Each row has a class, written as a number after it.
[  93  150   63 -258  -35   95  292 -205 -175  137   22   12  -79 -553
  174 -305  -47 -237 -143 -156   31  -62 -216 -185   96  318  123   67
  -25   35  -62 -111 -171  225] => 1
[ 120 -317  362  375  188 -555 -323  334  383  -72  -86  117  127  -89
  -38   45  292  125 -113  -20 -246   26  154  135 -196  287  307   78
  144  180  369  -24  329  -53] => 0
[-182 -495   82 -199  186  108  -26  -50 -111   15  365  155  134   47
   60 -228 -185  -61  -36   68  169 -296  113 -192  -61 -171  -93   10
   26   27 -154  -40   73  121] => 1
[  86  323    0 -243  -77    3  394  -82 -151   77  -14  -75  -80 -396
  153 -150   54 -271  -75 -246   14  -63 -104 -124   39  367   52   77
  -29   28  123  -65 -205  191] => 6
[-249 -556   13 -135  172  198  -31  -61 -113   54  376  142  204  -13
   56 -261 -270  -41    7   88  125 -357  125 -185   -9 -162  -73  -15
   45   46 -202  -32   41  210] => 0
[ 128 -458  432  373  101 -436 -444  241  406    6   26  126  158 -151
   -5  -29  176  124 -179  -14 -293   76   15   96 -206  246  219   21
  132  227  212  119  389   58] => 5
[-138 -535   19  -80  133  189   79 -123 -170    9  340  169  218   42
   17 -274 -302   16  144   31   77 -205  159 -240   82 -320  -47  -92
   46   12 -122  -17  -33  144] => 6
[ 116 -351  397  414  160 -497 -310  284  382  -62  -57  163  221 -123
  -37   22  257   87 -115  -63 -257   56  160  115 -183  238  295   73
  179  182  293   41  292   65] => 2
[-205 -652   64  -78   79  223   47 -173 -194  -49  370  220  251   44
  -59 -329 -298   17  105    5   22 -234  158 -232   20 -353  -47 -120
   71   97 -203  -27   -3  153] => 2
[  13  129    0 -200  -83   12  338  -38  -98  116   45   -5  -28 -469
  222 -164 -159 -288  -34 -217   10 -126 -172 -234   -7  454  100  107
  -24   42    4  -36 -207  269] => 3
[-278 -631  106 -191  157  230   73 -145 -223   -9  362  190  108  -44
  -33 -318 -378  -59   -2   68  116 -211   17 -296   -6 -108 -172 -106
  -25   72 -335  -41   76   64] => 2
[  35 -423  352  423  263 -523 -428  280  375  -18   81  124  230  -30
  -86  -28  104   91 -184  -77 -284   78   70   91 -190  215  144   61
  106  136  200  167  362   32] => 2
[ 349    5 -219  160  443 -201 -246   79  359  290 -104  -19  408 -224
  275 -137 -733  239 -387  369   31   11 -109  132  220  220 -344   85
  -24   39   81  344   93 -318] => 2
[-264 -751  155 -208  158  246   66 -136 -197  -46  348  154   99  -36
  -52 -312 -238  -35  -16   45   54 -264  -18 -308  -17 -144 -198 -159
    0   20 -303  -99   66   50] => 6
[  92  244  -49 -184  -69   13  337 -120 -153  160   50   11 -101 -393
  128 -241 -120 -286  -63 -216   78  -57  -79 -181   47  283  176  188
  -35   57    5  -17 -175  299] => 6
[-197 -637   71 -136  138  191   69 -182 -194  -25  358  180  161  122
  -75 -326 -254  -25   78  -55   55 -216  110 -237   12 -323  -66 -121
   32   67 -165  -54   -2  102] => 3
[  33  172  -27 -195    7    4  308 -123 -196  119   69  -28  -66 -417
  149 -212 -117 -238  -79 -190   51 -138 -130 -193   25  407   77  111
  -59   70  -22  -52 -210  294] => 1
[ 321  148 -250  190  478 -256 -219  135  363  305 -151  -25  328 -144
  220  -48 -727  225 -451  385  112  -19 -121  154  263  370 -314  145
  -82   53  163  275   75 -367] => 7
[ 141 -262  412  304  217 -621 -361  309  414  -61  -97   66   68 -145
    5   41  368   71 -178   16 -230   79  112  136 -208  293  227  106
  151  167  391  -81  376  -94] => 7
[ 106  102   80 -241  -44   57  316 -183 -130  191   39   53  -68 -588
  209 -291 -100 -235 -137 -154   40  -76 -218 -248  111  359  194  111
  -29   51  -33 -117 -169  309] => 4
[-263 -658  141 -230  175  261   78 -119 -163   12  344  155   97  -48
   29 -287 -371  -48   -3   69  103 -249  -30 -249    3  -44 -195 -157
   -8   49 -316  -60   73   64] => 3
[-259 -732  152 -204  244  278   76 -144 -237  -29  356  197   93   37
  -53 -320 -309  -44  -49    0  127 -235  -39 -286    7  -95 -157 -176
  -28   14 -356  -13   65   24] => 1
[-266 -664  182 -179  192  287   50  -72 -169  -24  333  190  162    7
  -31 -282 -220   -5  -55   61   73 -278   62 -228   24 -139  -88 -139
   35   95 -279  -85   35  129] => 1
[   5 -600  450  372   67 -437 -520  266  394  -52   41   89  128 -146
  -44  -14  126  116 -210  -16 -306  -30  -45   80 -261  311  118    3
  123  333  154   32  402  110] => 5
[-247 -472   86  -33  106  150   80  -70 -134   36  338  258  236 -166
  -48 -281 -250  -50   -9   61   55 -194  154 -323   34 -138   41   10
   63  110 -208   23  -24  224] => 4
[  73 -423  428  391  258 -456 -393  300  332  -47   66  122  173  -81
  -55  -21  141  124 -224  -64 -254  115   39   91 -160  267  177   56
   88  195  255  107  374   24] => 4
[ 293   41 -215  227  479 -160 -256   86  337  324 -105    9  383 -256
  252 -106 -837  246 -461  397   85  -47 -198  104  273  407 -341  107
  -72   91   -1  293   66 -250] => 3
[ 230 -124 -293  195  396  -13 -281   51  332  281 -112   50  456 -180
  287 -111 -899  256 -409  375   12 -150 -205  166  187  220 -316    0
  -26   44 -102  382   49 -197] => 6
[ 147  315  -14 -253  -86   -8  325  -84 -148   75   28  -80  -95 -417
  198 -172   41 -276 -100 -166   64  -55 -142 -156  -14  376   42  131
  -59   45   72  -25 -185  173] => 0
[ -61 -445  282  477  103 -431 -388  252  320 -113   76  222  269  -81
 -206  -14   63   51 -117 -155 -314   86  129   60 -292  102  226  169
  161  146  182  170  325   94] => 4
[ 269  -82 -255  164  412 -114 -313  162  356  278 -162   -7  420 -240
  353  -72 -882  267 -418  394   88 -147 -192  146  210  351 -311   59
  -10   52   -5  314   49 -215] => 7
[-252 -597  118  -69   97  219  113  -94 -160  -31  305  255  163 -167
  -40 -332 -278  -34   20  100   63 -216  100 -307   47 -128   -8  -94
   62  103 -254  -65   47   89] => 5
[-165 -658   12  -85  195  220   80 -155 -221    3  384  162  259  104
  -19 -353 -433   30  103  -10   68 -234  164 -233   65 -293 -111 -145
   48   74 -202   32  -15  128] => 2
[-256 -653  183 -111   57  179  113 -136 -176  -37  327  180   89 -212
  -51 -359 -238  -27   -8   39   14 -213    3 -367   32 -105  -10 -107
    2   68 -261 -142    2  134] => 0
[ 333  -11 -284  107  388  -81 -279  108  363  279 -188  -14  377  -99
  323  -39 -775  272 -389  418   92 -141 -143  251  202  219 -304   89
   17   52   87  274   71 -295] => 3
[-277 -574   99  -62   93  203   29  -77 -154  -42  321  175  174 -113
  -42 -286 -260  -22  -12   66   45 -236   73 -271   24 -116  -63  -63
   56  115 -194  -83   16  139] => 7
[  90 -519  543  364   68 -465 -440  293  418  -17   -5   98  107 -266
   -7  -20  168  141 -261   20 -289   49  -44   81 -173  375  173   -8
   95  350  215  -35  372   98] => 4
[ 332   66 -165  180  527 -220 -277  117  354  271 -107  -16  392 -220
  228  -75 -696  250 -482  460   52  -15 -112  153  263  362 -435   99
  -50  126   54  278  113 -395] => 2
[ 219 -104 -186  203  473 -138 -280  152  238  319 -168  -20  394 -201
  240  -41 -867  300 -416  307   32  -61 -165   16  253  442 -261   71
   -5  103   72  314   19 -221] => 1
[ 290  -19 -288  164  498  -76 -293   70  353  310 -106  -23  439 -134
  299  -50 -862  256 -427  393   32 -117 -175  219  221  306 -390   53
  -46   72   51  309   40 -276] => 4
[ 116  191  161 -223  -65   23  356 -186 -142  136   18   29 -111 -605
  146 -270   21 -233 -131 -229   33   29 -205 -242  141  378  197  105
  -56   29    4 -112 -184  262] => 4
[  59 -415  428  399  267 -538 -343  288  306  -57   32  113  200 -103
  -60  -42   76  121 -180  -32 -275  138   85   61 -149  281  142   41
  116  249  277  115  380   21] => 2
[ 112 -399  420  413  152 -524 -430  287  394  -72  -14  130  210 -209
    8   21  254  109  -90  -13 -264   87  101   85 -215  248  226  103
  181  158  299   31  361   55] => 2
[  79  261   11 -210 -111  -19  336 -123 -113   97   22  -34  -78 -488
  144 -197   56 -297  -84 -244  -10    0 -164 -180  -14  358  102  126
  -48  -20   80  -37 -161  188] => 7
[-287 -632  211 -128   44  168   64  -95 -176  -33  269  234   69 -269
  -57 -316 -214  -62  -57   60   53 -214    1 -344   29  -17  -12 -104
   40   98 -239 -168   20  117] => 7
[  60 -455  451  413   78 -487 -447  261  385   17  -12  118  160 -209
  -81  -27  172  156 -236  -40 -316   46   14   79 -180  337  208   17
  113  316  223  109  362  107] => 6
[  46   60   32 -159  -95   70  314 -156 -114  164   28   70  -23 -612
  183 -269 -203 -279 -103 -161   29 -110 -198 -267   70  372  185  144
    4   39  -73 -111 -203  314] => 1
[  82  206   46 -232 -120  -22  387 -126 -148   72  -14  -32 -171 -510
  141 -209   33 -285  -62 -261   29  -23 -201 -235   14  434   95   56
  -85   -3   38 -105 -179  152] => 5
[ 121 -308  400  364  209 -577 -382  377  449    4  -25  105  192  -88
   81   39  182   96 -167    0 -205  -23  130  140 -210  326  279  102
  161  213  341   19  323  137] => 3
[ 108 -285  337  396  147 -563 -409  309  432  -60  -41  130  167  -71
  -16   58  274   76 -100    0 -226   72  170  169 -264  191  264  135
  174  184  385   23  377   28] => 7
[  56  185  -25 -210  -27    9  372 -113 -155  109   77   30  -47 -567
  150 -279 -111 -300   -5 -170   32  -15 -103 -241    6  395   49   98
  -44    6   16   -3 -202  166] => 3
[ 238  -94 -257  160  401 -119 -264  161  309  281 -143   15  415 -149
  241  -39 -836  286 -330  348   15  -69 -125   86  184  306 -299   99
   12   74   45  340   89 -303] => 3
[-239 -608  130 -153  218  208    3 -132 -182  -41  350  211  126    6
    5 -330 -284 -101  -84    8  171 -258   44 -203  -62  -94  -92  -57
  -13  110 -282  -40   89  109] => 2
[  70 -522  479  381  107 -455 -489  259  406  -12   19   69  118 -195
  -28  -55  183   94 -240  -36 -270   82  -23   94 -198  305  152   36
  108  316  220   68  391   80] => 2
[  52  223  -28 -184 -122   54  386 -100 -142   95   31  -21  -37 -465
  172 -180  -98 -295  -25 -228   22  -86 -128 -187   -8  390   57   69
  -51   13    9  -43 -221  251] => 6
[-260 -575   95 -169  192  184   45 -116 -234  -42  357  193  130   63
  -51 -321 -197  -73  -36  -47  150 -283  157 -178  -55 -199  -55  -59
    5   65 -201   -7   64  127] => 6
[-215 -558   -1  -57   49  253   53 -177 -201  -22  363  215  253   37
  -59 -303 -298   13  110  -14   40 -248  134 -219   36 -349  -13 -115
   59   71 -227   -8  -47  214] => 4
[-243 -558   93 -190  222  201  -13  -66 -129   15  386  198  158  -31
   76 -280 -294  -77  -48  140  166 -310   98 -179  -70  -98 -136  -15
   21   93 -210  -86  103  146] => 3
[ 193 -145 -164  207  344 -146 -304  143  302  259 -164  -14  390 -225
  236   -8 -801  272 -372  319  -26  -49 -174   45  180  325 -295   90
   10   86   61  289   90 -218] => 6
[-170 -539   90 -185  219  149   65  -88 -137  -30  373  176  145   39
   23 -313 -179  -92  -28   29  143 -216   99 -207  -71 -190 -100  -63
  -20   -5 -166   -6   98   17] => 0
[ 306  -84 -153  118  375 -147 -209   60  335  243 -123  -19  342 -241
  266 -128 -657  219 -379  369   24   -7 -138  130  199  227 -329   36
  -35   60   40  300  103 -373] => 2
[  67  137   23  -46  -40   11  284 -134 -113  223   84   90   56 -436
   93 -238 -270 -248  -94 -239   12  -44  -56 -230   99  340  246  241
   10  152  -51   35 -188  451] => 2
[ 147 -319  394  373   80 -476 -451  273  409  -29   23   63  134  -23
  -28   28  227  146 -191   59 -254   58  103  207 -210  182  142   78
  121  373  280   34  402   94] => 2
[ 210 -139 -155  241  366 -126 -259   91  342  271 -151   75  426 -296
  188  -74 -769  259 -381  302  -40  -14 -132   77  215  288 -233   79
   14   37    2  347  100 -259] => 5
[-254 -557   72 -153  210  212   15  -91 -181   32  327  199  165  -74
   25 -291 -328  -83  -29    6  157 -256   73 -217  -14  -28 -119  -94
   -5   40 -235  -16   24  126] => 2
[  47 -531  500  355   35 -406 -400  259  376  -39   26  150   96 -256
  -49  -41  150  130 -158   39 -313  102   32   40 -184  265  209   -4
  116  363  175   17  358   83] => 7
[-160 -580  -15  -83  167  227   58 -133 -202  -16  398  215  276  175
  -68 -296 -329   32   90   -1   69 -287  207 -195   57 -370 -100 -130
   46   49 -233   20  -27  147] => 5
[-199 -696   61 -103   93  318   78 -194 -221  -45  363  206  221   25
  -40 -376 -363    6   97   -7   78 -197  136 -232   74 -392  -30 -129
   59   41 -199  -18  -31  129] => 7
[ 124  205   67 -242   -3    9  279 -155 -113  205   24   -2  -78 -573
  207 -254  -41 -232 -151 -125   71  -77 -168 -182  130  409  110  129
  -56   40   27 -112 -152  265] => 5
[  -2 -467  336  419  168 -505 -466  373  416  -38  109  171  251 -109
  -35   46  -24  117 -163   -3 -243  -14  108   44 -253  239  179  218
  147  257  168  162  361  190] => 4
